Below are the code and all the weights of a small trained network. Each question names an input and a class and asks about switching units off, where a switched-off unit gives its printed mean instead of its output.

import numpy as np


def w(rows, s, z=0):
    codes = np.array(rows[::2]) - 128.0
    scale = np.full(codes.shape[1], s)
    scale[-1] = z or s
    return codes * scale


def f(y):
    return np.maximum(y, 0)


def log_softmax(a):
    a = a - a.max(-1, keepdims=True)
    return a - np.log(np.exp(a).sum(-1, keepdims=True))


def net(x, mask):
    res = np.array(x, float).reshape(1, 5) / 4 @ E
    y = f(res @ A[0][:, :-1].T + A[0][:, -1])
    res = res + np.where(mask, y, B[0][:, -1]) @ B[0][:, :-1]
    return log_softmax(res[-1] @ U[:, :-1].T + U[:, -1])


A, B = {}, {}
E = w([
[135,170,142,168,101,102,209,157,174,116,191,170],'x0',
[123,142,123,142,194,138,86,155,207,120,82,177],'x1',
[134,92,190,128,185,130,180,114,105,193,114,159],'x2',
[131,139,173,151,148,201,129,175,104,87,131,89],'x3',
[9,90,119,158,145,118,152,124,155,126,132,86],'x4',
],0.011)
A[0] = w([
[246,167,146,93,107,132,115,131,94,142,128,169,20],'n0',
[115,84,121,90,157,148,66,96,93,141,78,94,90],'n1',
[114,160,60,127,92,124,88,136,145,78,136,104,80],'n2',
[117,156,151,178,114,112,195,158,162,122,172,162,23],'n3',
[134,142,167,149,135,183,124,178,109,83,136,85,88],'n4',
[128,121,133,106,74,127,156,88,61,134,168,84,61],'n5',
[112,88,123,102,142,146,79,104,102,146,90,99,38],'n6',
[128,119,96,111,115,87,120,94,142,149,129,143,55],'n7',
[132,132,169,149,147,195,120,177,108,83,139,90,74],'n8',
[111,155,78,129,88,118,91,138,152,75,130,113,47],'n9',
[144,119,137,125,85,125,151,99,75,124,157,100,76],'n10',
[128,122,82,107,108,80,120,96,148,148,128,153,137],'n11',
[7,91,126,159,134,113,160,120,138,138,136,86,2],'n12',
[124,113,81,99,114,84,122,87,137,154,131,151,58],'n13',
[125,152,121,145,191,138,81,141,191,114,87,183,70],'n14',
[121,91,190,125,183,123,176,107,113,192,108,162,42],'n15',
],0.012,0.0065)
B[0] = w([
[46,81,49,192,246,193,4,80,215,2,139,128,243],'n0',
[207,217,77,96,25,60,205,121,152,55,203,161,254],'n1',
[194,84,215,175,92,212,94,131,43,176,191,76,227],'n2',
[237,223,68,83,4,50,181,106,136,31,210,150,200],'n3',
[70,150,162,194,157,67,168,69,82,190,47,216,209],'n4',
[124,70,101,105,116,96,161,232,224,190,63,78,220],'n5',
[210,204,91,130,56,76,177,119,155,64,198,151,207],'n6',
[84,159,160,217,131,94,145,111,93,157,62,184,169],'n7',
[70,158,147,212,148,68,159,70,78,185,61,212,209],'n8',
[196,84,202,173,86,202,79,126,72,165,193,82,207],'n9',
[109,81,102,104,118,91,157,205,218,174,75,77,198],'n10',
[78,146,167,177,171,123,171,80,74,169,78,193,208],'n11',
[72,94,50,173,245,188,3,86,215,17,126,145,226],'n12',
[85,165,165,220,140,103,161,101,86,178,60,191,184],'n13',
[105,51,95,80,100,78,193,246,211,196,66,29,234],'n14',
[216,74,225,230,42,233,49,133,33,170,208,51,207],'n15',
],0.007,0.0097)
U = w([
[76,99,66,143,201,172,25,69,178,25,133,135,144],'0',
[205,243,91,107,59,73,200,111,133,62,202,145,110],'1',
[186,79,247,155,92,212,81,129,47,190,190,66,114],'2',
[102,68,100,102,122,87,183,254,194,203,52,61,114],'3',
[57,180,178,163,151,88,172,38,66,194,44,214,116],'4',
[87,149,149,44,159,152,160,110,90,146,162,114,251],'5',
[114,150,140,8,168,156,132,104,90,138,136,120,107],'6',
[84,165,149,5,173,158,125,109,99,134,141,118,104],'7',
],0.0093,0.02)

Each question gives the input, the list of numbers given to net, and the class t.
The units are the neurons (one row each of A and B). Each row of codes is followed by its name. A weight is (code - 128) times the scale printed after its matrix; where a second scale follows, it is the last column's (A, B and U).
mask holds one flag per neuron, in row order. A switched-off neuron (its flag False) gives its mean, the last column of its row in B, instead of its output. The means were averaged over made-up inputs and are rounded, as every weight is.
A unit's drop is (log p(t) with every unit on - log p(t) with that unit switched off) / (log p(t) with every unit on - log p(t) with every unit switched off).
The circuit of an input: a set's keep is (log p(t) with only the set's units on - log p(t) with every unit switched off) / (log p(t) with every unit on - log p(t) with every unit switched off). Starting from the 12 units with the biggest drops (on a tie, the unit counted first), units are removed one at a time, each time the one whose removal leaves the highest keep (on an exact tie, the one counted first), for as long as the keep stays at least 0.8.
units of the circuit, in order: the units of the circuit, biggest drop first
k most important neurons: the k neurons with the biggest drops, biggest first
drop when u is switched off: that unit's drop, to one decimal
input [-4,7,-6,-8,3], class 4: most important neuron : n11
input [1,-6,3,0,5], class 3: 2 most important neurons : n5, n0
input [6,-1,3,6,-6], class 0: 2 most important neurons : n0, n1
input [1,3,-4,0,-3], class 2: units of the circuit, in order : n12, n2, n1
input [1,-1,-2,7,-6], class 4: 2 most important neurons : n4, n8
input [1,1,5,6,2], class 4: 2 most important neurons : n8, n4
input [-6,7,-8,1,-3], class 2: 2 most important neurons : n2, n9
input [3,-2,-1,1,-2], class 5: 4 most important neurons : n1, n6, n12, n14
input [-1,5,7,-1,-6], class 2: 3 most important neurons : n15, n12, n14
input [-8,-3,6,-8,-3], class 1: 2 most important neurons : n1, n6
input [-5,-4,-7,-3,-7], class 0: 2 most important neurons : n0, n15
input [-4,-3,-3,2,-4], class 0: 4 most important neurons : n0, n3, n14, n15
input [4,2,7,2,-3], class 2: drop when n15 is switched off : 2.0
input [6,-2,3,-4,5], class 1: units of the circuit, in order : n3
input [5,4,7,3,-5], class 2: drop when n15 is switched off : 4.1
input [-5,-6,5,5,-3], class 3: drop when n3 is switched off : 0.2
